[128 = 0]
[124 133 115 149 120 122 161 125 120 165 123 131 116 108 125 128 117 137
 145 160 126 126 135 134 139 146 125 130 127 121 125 128 108 119 122 117
 149 126 133 130 121 130 128 126 126] : [70]/[69]
[130 124 114 152 126 122 149 114 109 180 122 133 118 113 124 129 135 127
 125 228 135 121 131 109 122 131 128 129 133 122 125 136 123 130 121 123
 148 135 135 126 116 112 126 138 131] : [70]/[73]
[127 139 123 169 127 103 161 106 117 169 114 147 122 120 126 125 119 142
 140 197 126 131 125 132 163 131 114 118 131 126 127 137 103 121 104 112
 188 127 133 122 112 131 124 113 122] : [70]/[76]
[129 132 113 136 128 127 141 113 104 206 163 115 138 114 125 121 131 126
 129 219 139 119 135 122 124 135 119 129 127 120 119 139 109 137 121 127
 135 130 137 131 122 113 133 140 128] : [70]/[73]
[126 127 112 137 132 117 113 113 124 144 128 142 109 114 122 143 109 122
 119 173 136 124 144 132 121 116 133 130 121 131 139 133 103 123 134 128
 118 126 132 130 135  69 130 115 126] : [59]/[68]
[127 131 117 140 135 115 120 117 116 170 134 136 125 115 122 134  73 129
 125 107 126 120 143 145 147 106 116 138 109 126 145 127  83 117 111 120
 141 125 134 129 134  41 132 100 122] : [59]/[74]
[122 135 114 149 123 119 132 113 118 172 123 124 126 119 134 131 127 128
 124 195 138 123 130 120 131 136 127 129 134 126 126 136 102 131 119 127
 144 132 133 128 120 108 130 129 133] : [70]/[73]
[124 128 131 141 128 115 164 116 111 160 124 108 120 120 129 127 147 135
 131 235 126 125 138 131 123 130 125 133 113 123 122 137 146 129 126 116
 142 134 137 126 109 145 125 150 133] : [70]/[73]
[128 123 116 121 130 123 130 126 119 100 131 140 108 108 121 145  92 124
 119 151 131 131 153 130 138 115 130 132 123 138 135 131  99 129 136 138
 133 131 124 131 139 123 133 108 122] : [59]/[74]
[128 132 121 116 134 118 138 115 120 122 120 126 113 111 123 138  51 130
 123 144 121 123 152 135 169 112 136 130 108 130 144 126  81 118 133 117
 150 140 131 131 130  59 128  93 125] : [59]/[74]
[131 133 102 151 135 102 113 112 125 174 126 138 120 114 125 143  81 118
 116 150 138 126 143 139 139 127 142 131 127 125 140 124  98 124 131 134
 134 128 131 130 137  23 128 115 129] : [59]/[68]
[128 134 115 135 127 118 150 118 126 136 127 127 120 114 120 133  91 129
 130 144 124 128 137 116 167 132 131 130 132 129 130 122 102 117 124 120
 160 132 130 128 123 117 128 110 127] : [59]/[72]
[130 127 106 172 124 103 157 109 108 151 125 127 113 110 125 138 181 128
 133 252 138 129 139 124  93 136 118 129 135 121 111 149 127 143 129 133
 137 132 140 121 121 194 125 147 114] : [70]/[73]
[123 124 128 147 122  99 111 108 125 139 132 131 122 131 122 143  88 130
 135 124 129 121 134 132 152 119 128 129 116 134 141 124 105 123 115 119
 150 124 133 131 130  57 133 114 122] : [59]/[68]
[129 128 118 143 129 126 134 115 116 139 125 127 119 121 125 118  88 132
 150 109 126 127 138 129 150 125 123 127 121 128 138 125  80 122 119 126
 147 128 140 132 130  96 128 104 127] : [59]/[72]
[109 131 121 164 134 102 142 113 116 139 127 124 112 123 122 136  96 135
 139 168 119 125 134 128 152 114 124 129 119 131 132 132  77 123 120 121
 156 128 144 126 120  96 128 106 123] : [59]/[72]
[125 128 118 151 134 106 129 117 106 112 125 118 118 123 124 141 109 124
 139 171 130 127 145 124 141 136 124 128 129 132 129 129  74 130 134 143
 135 125 134 129 120 126 127 113 123] : [59]/[72]
[127 122 119 111 133 138 108 125 117 121 131 141 117 112 123 140  83 139
 123 110 125 123 160 133 124 110 129 130 118 135 144 132  82 125 128 122
 119 115 133 135 143  84 135  94 124] : [59]/[74]
[127 113 142 154 131 102 137 112 130 176 136 144 121 125 124 126  90 143
 151  74 114 127 126 140 168  92  96 131 107 125 151 124 126 114  99  98
 175 127 138 135 130  60 130 116 124] : [59]/[68]
[125 127 136 148 132 101 150 119 127 156 125 107 125 128 125 117 143 145
 137 206 113 127 132 126 135 114 113 136 108 128 123 139 140 128 108 102
 160 135 135 127 113 130 128 141 118] : [70]/[69]
[127 128 111 139 127 127 135 130 113 165 127 125 131 118 126 119 126 134
 135 139 125 130 130 130 120 123 119 124 131 124 127 136  98 129 125 116
 137 132 136 126 124 126 129 121 126] : [70]/[69]
